Here is a tiny trained network, its code and every weight. The questions are about switching its units off for an input and a class, where a switched-off unit gives its printed mean instead of its output.

import numpy as np


def w(rows, s, z=0):
    codes = np.array(rows[::2]) - 128.0
    scale = np.full(codes.shape[1], s)
    scale[-1] = z or s
    return codes * scale


def f(y):
    return np.maximum(y, 0)


def log_softmax(a):
    a = a - a.max(-1, keepdims=True)
    return a - np.log(np.exp(a).sum(-1, keepdims=True))


def net(x, mask):
    res = np.array(x, float).reshape(1, 3) / 4 @ E
    y = f(res @ A[0][:, :-1].T + A[0][:, -1])
    res = res + np.where(mask, y, B[0][:, -1]) @ B[0][:, :-1]
    return log_softmax(res[-1] @ U[:, :-1].T + U[:, -1])


A, B = {}, {}
E = w([
[65,33,2,93,92,125,99,77,143,74,175],'x0',
[57,40,104,126,141,85,149,155,188,43,188],'x1',
[73,204,164,54,90,179,170,50,75,161,173],'x2',
],0.0093)
A[0] = w([
[115,114,116,84,109,162,139,81,77,128,149,151],'neuron 0',
[205,207,142,180,144,153,166,145,113,180,78,200],'neuron 1',
[171,165,117,106,117,210,107,106,31,205,150,212],'neuron 2',
[116,83,70,94,88,170,93,115,189,73,139,173],'neuron 3',
[44,144,83,122,126,154,178,29,117,67,152,196],'neuron 4',
[108,98,48,157,142,129,144,137,181,150,153,152],'neuron 5',
[151,179,183,160,233,91,154,174,127,122,92,186],'neuron 6',
[136,84,126,138,145,23,109,175,219,94,114,200],'neuron 7',
[122,31,92,131,127,80,143,105,157,30,161,144],'neuron 8',
[96,102,168,194,188,88,161,204,122,126,144,159],'neuron 9',
[87,168,160,116,74,138,163,2,67,174,175,239],'neuron 10',
[54,87,99,115,101,111,104,135,229,73,161,253],'neuron 11',
],0.0087,0.0036)
B[0] = w([
[106,98,64,50,87,88,155,87,93,224,138,175],'neuron 0',
[210,137,179,183,173,169,156,54,146,93,110,237],'neuron 1',
[125,107,122,115,83,195,142,47,128,42,101,227],'neuron 2',
[75,104,20,130,132,112,113,110,124,44,124,214],'neuron 3',
[66,76,23,103,118,85,172,178,63,113,177,210],'neuron 4',
[101,159,125,105,174,90,80,166,106,104,108,189],'neuron 5',
[109,83,188,172,237,120,168,68,211,189,172,213],'neuron 6',
[88,144,155,181,254,106,88,230,186,143,159,225],'neuron 7',
[92,175,35,152,133,181,100,164,89,76,76,244],'neuron 8',
[148,113,141,188,175,107,156,172,150,140,170,185],'neuron 9',
[83,68,157,107,99,141,138,73,59,131,111,234],'neuron 10',
[79,122,99,90,197,87,135,165,79,71,143,247],'neuron 11',
],0.0082,0.013)
U = w([
[164,113,215,204,178,53,170,177,199,214,228,156],'0',
[131,37,122,24,27,102,229,84,11,126,231,142],'1',
[172,95,101,104,31,162,60,77,154,128,100,133],'2',
[135,193,159,79,20,85,123,186,188,247,109,3],'3',
[230,166,218,193,129,205,196,35,112,100,2,139],'4',
[137,196,96,148,170,90,71,250,100,32,126,130],'5',
],0.0072,0.0039)

Each question gives the input, the list of numbers given to net, and the class t.
The units are the neurons (one row each of A and B). Each row of codes is followed by its name. A weight is (code - 128) times the scale printed after its matrix; where a second scale follows, it is the last column's (A, B and U).
mask holds one flag per neuron, in row order. A switched-off neuron (its flag False) gives its mean, the last column of its row in B, instead of its output. The means were averaged over made-up inputs and are rounded, as every weight is.
A unit's drop is (log p(t) with every unit on - log p(t) with that unit switched off) / (log p(t) with every unit on - log p(t) with every unit switched off).
The circuit of an input: a set's keep is (log p(t) with only the set's units on - log p(t) with every unit switched off) / (log p(t) with every unit on - log p(t) with every unit switched off). Starting from all 12 units, units are removed one at a time, each time the one whose removal leaves the highest keep (on an exact tie, the one counted first), for as long as the keep stays at least 0.8.
units of the circuit, in order: the units of the circuit, biggest drop first
top k neurons: the k neurons with the biggest drops, biggest first
drop of u: that unit's drop, to one decimal
input [-5,7,-7], class 0: units of the circuit, in order -> [neuron 6]
input [3,-6,-5], class 4: top 2 neurons -> [neuron 11; neuron 4]
input [-1,1,1], class 1: top 4 neurons -> [neuron 7; neuron 1; neuron 8; neuron 6]
input [4,8,5], class 5: top 4 neurons -> [neuron 8; neuron 11; neuron 5; neuron 2]
input [-8,-1,-1], class 4: top 2 neurons -> [neuron 1; neuron 7]
input [-6,0,-1], class 4: top 2 neurons -> [neuron 1; neuron 7]
input [7,1,1], class 5: top 2 neurons -> [neuron 8; neuron 5]
input [-3,3,3], class 1: top 2 neurons -> [neuron 7; neuron 1]
input [1,-4,2], class 1: drop of neuron 8 -> 0.6
input [8,6,3], class 5: drop of neuron 8 -> 0.4
input [-3,0,4], class 4: drop of neuron 4 -> 0.3
input [-7,4,5], class 4: drop of neuron 4 -> 0.1
